[[104 148 131 118 115 117]
 [143 106 136 141 139 141]
 [144 114 139 117 112 115]] => 139

[139 152 118 106 116 118 121] => 118

[[139 152 126 102 127 117]
 [131 136 110 130 122 106]] => 110

[[123 119 133 134 142 115]
 [127 120 126 127 135 126]
 [133 115 117 128 156 109]] => 117

[128 126 111 154 124] => 111

[[119 147 146 151 146 151]
 [141 106 108 107 110 110]] => 108

[117 118 102 123] => 102

[106 103 145 125 137 105 104] => 145

[110 122 121 105 134 133] => 121

[[131 129 129 105 128 116 132]
 [145 134 132 128 108 107 129]] => 132
---
[[123 132 156 102 125 130]
 [138 136 151 131 128 111]] ans = 132

[[113 108 107 123 107 114 134]
 [108 141 103 113 120 147 124]
 [133 107 139 129 113 111 119]] ans = 141

[[129 124 143 130 120]
 [134 118 108 131 154]] ans = 124

[[132 130 121 118 133 113]
 [117 123 147 135 140 120]
 [106 110 117 120 117 139]] ans = 123

[[112 103 113 148]
 [124 115 124 155]] ans = 103

[[125 127 132 118 140]
 [138 133 123 138 117]
 [130 156 117 105 128]] ans = 133

[[126 122 116 108 125]
 [148 115 103 116 149]] ans = 122

[[139 129 149 125 125 124 125]
 [114 116 118 124 126 113 141]] ans = 129
---
[[145 142 147 116 119]
 [132 118 154 128 106]
 [152 142 110  98 141]] ⇒ 147

[103 141 106 117 126 120] ⇒ 106

[154 131 141 121] ⇒ 141

[[131 129 133 115 129]
 [129 129 130 106 120]] ⇒ 133

[[140 121 141 124]
 [120 105 108 134]] ⇒ 141

[127 105 149  98 139] ⇒ 149

[120 118 110 110 108 106] ⇒ 110
---
[117 134 150 132 127 130] | 150, 117

[[117 133 142 136 154]
 [124 132  99 133 124]
 [125 135 125 141 135]] | 154, 99

[140 140 152 119 121 120] | 152, 119

[107 117 121 128 141] | 141, 107

[140 127 133 103] | 140, 103

[112 140 101 138 151] | 151, 101
---
array([110, 149, 122, 156, 131, 121, 121])	110
array([127, 137, 110, 152])	127
array([152, 149, 128, 114, 126])	152
array([149, 133, 140, 142, 134, 125, 150])	149
array([153, 131, 126, 130, 133])	153
array([124, 153, 138, 134, 134, 123])	124
array([129, 119, 148, 151])	129
array([131, 141, 129, 129, 129, 153, 140])	131
---
(115, 155, 108, 102, 126) => 108
((130, 134, 105, 127, 132, 143), (129, 146, 129, 139, 135, 126), (110, 113, 146, 137, 114, 115)) => 105
((128, 142, 141, 139, 134, 144), (127, 111, 111, 114, 119, 106), (127, 116, 117, 119, 122, 116)) => 141
(125, 132, 113, 113, 131, 150, 143) => 113
(151, 126, 145, 118, 129, 129) => 145
((117, 139, 129, 143, 139, 140), (136, 135, 117, 143, 152, 143)) => 129
(135, 134, 115, 107, 108) => 115
---
[[146  99 111 133 120]
 [127 133 128 146 144]] Answer: 146

[[134 133 128 109 115]
 [108 127 128  99 112]] Answer: 99

[[128 129 129 131 123 126]
 [117  99 137 109 141 121]] Answer: 141

[[144 131 123 110 111]
 [110 112 141 154 140]] Answer: 154

[[150 111 129 110 111 114]
 [111 141 107 108 155 137]] Answer: 155

[[136 132 153 105 126 125]
 [134 136 154 120 139 110]] Answer: 139
---
[106 117 156 110 109 134 113]	106
[129 148 150 100]	129
[112 108 150 112 139 134]	112
[143 129 155 138 116]	143
[128 132 108 155 137 124 144]	128
[136 155 118 130 107 113]	136
[133 131 104 127 144]	133
[112 125 105 114 116 133]	112
[111 151 126 110]	111
[133 113 143 123 133 157]	133
---
((121, 129, 108, 110, 151), (134, 139, 108, 102, 133)) -> 129
((125, 137, 124, 125, 132), (126, 129, 128, 103, 139)) -> 137
((128, 132, 102, 99, 107, 118), (129, 108, 116, 131, 126, 150)) -> 132
((134, 132, 154, 107, 123, 109), (131, 113, 138, 131, 137, 117)) -> 132
((138, 123, 121, 129, 125, 117, 142), (134, 125, 109, 140, 125, 107, 124)) -> 123
((130, 121, 149, 137, 127, 135), (147, 124, 100, 129, 144, 113)) -> 121
((121, 126, 121, 120), (127, 152, 127, 111)) -> 126
---
[[126 128 115 134 130 135 143]
 [134 123 111 123 129 128 154]] >> 143, 134

[109 156 132 138 132 119 136] >> 136, 109

[106 127 123 121 132 131] >> 131, 106

[[146 151 151 147]
 [148 139 150 143]
 [141 148 147 146]] >> 147, 141

[148 153 106 114] >> 114, 148

[[122 131 100 122 133  99]
 [121 121 117 153 144 115]] >> 99, 121
---
[[155 133 125 115 128]
 [131 155 131 112 111]
 [111 109 131 146 145]] yields 131

[[140 130 119 155]
 [137 119 114 157]
 [112 134 136 139]] yields 137

[[127 122 131 118 117 114 116]
 [133 113 128 150 123 118 130]
 [123 141 121 126 115 119 114]] yields 133

[[121 130 126 121 130 134]
 [ 98 122 129 121  99 128]
 [148 109 148 136 126 113]] yields 98

[[111 144 107 133 130 135 122]
 [125 133 121 133 128 137 132]
 [126 145 106 138 132 107 124]] yields 125

[[131 150 127 105 102]
 [150 134 148 138 143]
 [135 128 134 135 139]] yields 150
---
Q:
[[146 147 148 157 142]
 [146 146 141 142 145]]
A: 157, 141

Q: [116 142 104 125 151 122 127]
A: 151, 104

Q: [107 128 103 124]
A: 128, 103

Q: [154 131 109 115]
A: 154, 109

Q: [132 157 124 113 127 128]
A: 157, 113

Q: [114 111 157 132 147 121 131]
A: 157, 111

Q:
[[129 151 125 125 112 124 125]
 [141 128 118 123 114 136 141]
 [126 142 126 128 123 123 125]]
A: 151, 112

Q: [128 114 132 152]
A: 152, 114

Q: [146 153 140 144]
A: 153, 140
---
[[121 131 114 133 136 127]
 [130 127 126 126 152 125]
 [125 123 127 128 126 127]] -> 121, 127

[142 119 157 129 136 130 138] -> 142, 138

[149 102 119 132 113 148] -> 149, 148

[130 106 149 133 142 108 140] -> 130, 140

[127 115 145 100] -> 127, 100

[[137 133 128 125 127]
 [149 136 122 110 129]
 [140 134 125 119 128]] -> 137, 128
---
[101 109 119 106 116] → 119

[126 111 121 120 130 102 126] → 120

[125 153 123 154 119] → 123

[140 104 134 106 137] → 134

[[109 110 108 145 143 136 126]
 [107 112 119 142 148 151 117]
 [105 124 100 152 140 129 128]] → 142

[[123 111 123 126 123 144 122]
 [155 125 136 121 120 106 133]
 [141 150 113 137 155 112 154]] → 121
---
[147 128 112 132 151 138 114] -> 132

[125 128 136 125 156 124 138] -> 128

[122 139 100 130 118 150 129] -> 129

[143 154 149 152 154] -> 152

[[110 115 127 152 138]
 [104 148 135 114 124]
 [134 132 142 145 121]] -> 132

[124 132 110 102 118 120 121] -> 120

[109 102 120 149 140 107 144] -> 120

[142 145 129 133 152] -> 142
---
array([[120, 138, 127, 117, 116],
       [149, 113, 117, 120, 120],
       [146, 140, 152, 134, 136]]) result: 120

array([[135, 127, 129, 125, 134],
       [136, 141, 134, 126, 119],
       [131, 124, 151, 133, 111]]) result: 135

array([[141, 104, 136, 148],
       [127, 115, 125, 121],
       [109, 139, 131, 128]]) result: 141

array([[106, 114, 126, 137, 139, 142],
       [120, 144, 129, 128, 133, 129],
       [117, 127, 134, 130, 134, 128]]) result: 106

array([[126, 120, 157, 137, 116],
       [140, 138, 149, 113, 138],
       [136, 107, 108, 135, 107]]) result: 126

array([[128, 127, 127, 128, 133],
       [139, 129, 141, 129, 107],
       [110, 134, 145, 133, 130]]) result: 128

array([[115, 153, 114, 125],
       [118, 155, 117, 111],
       [104, 137, 129, 122]]) result: 115

array([[127, 121, 128, 123, 130, 111],
       [123, 127, 135, 118, 148, 119],
       [118, 135, 131, 120, 150, 130]]) result: 127
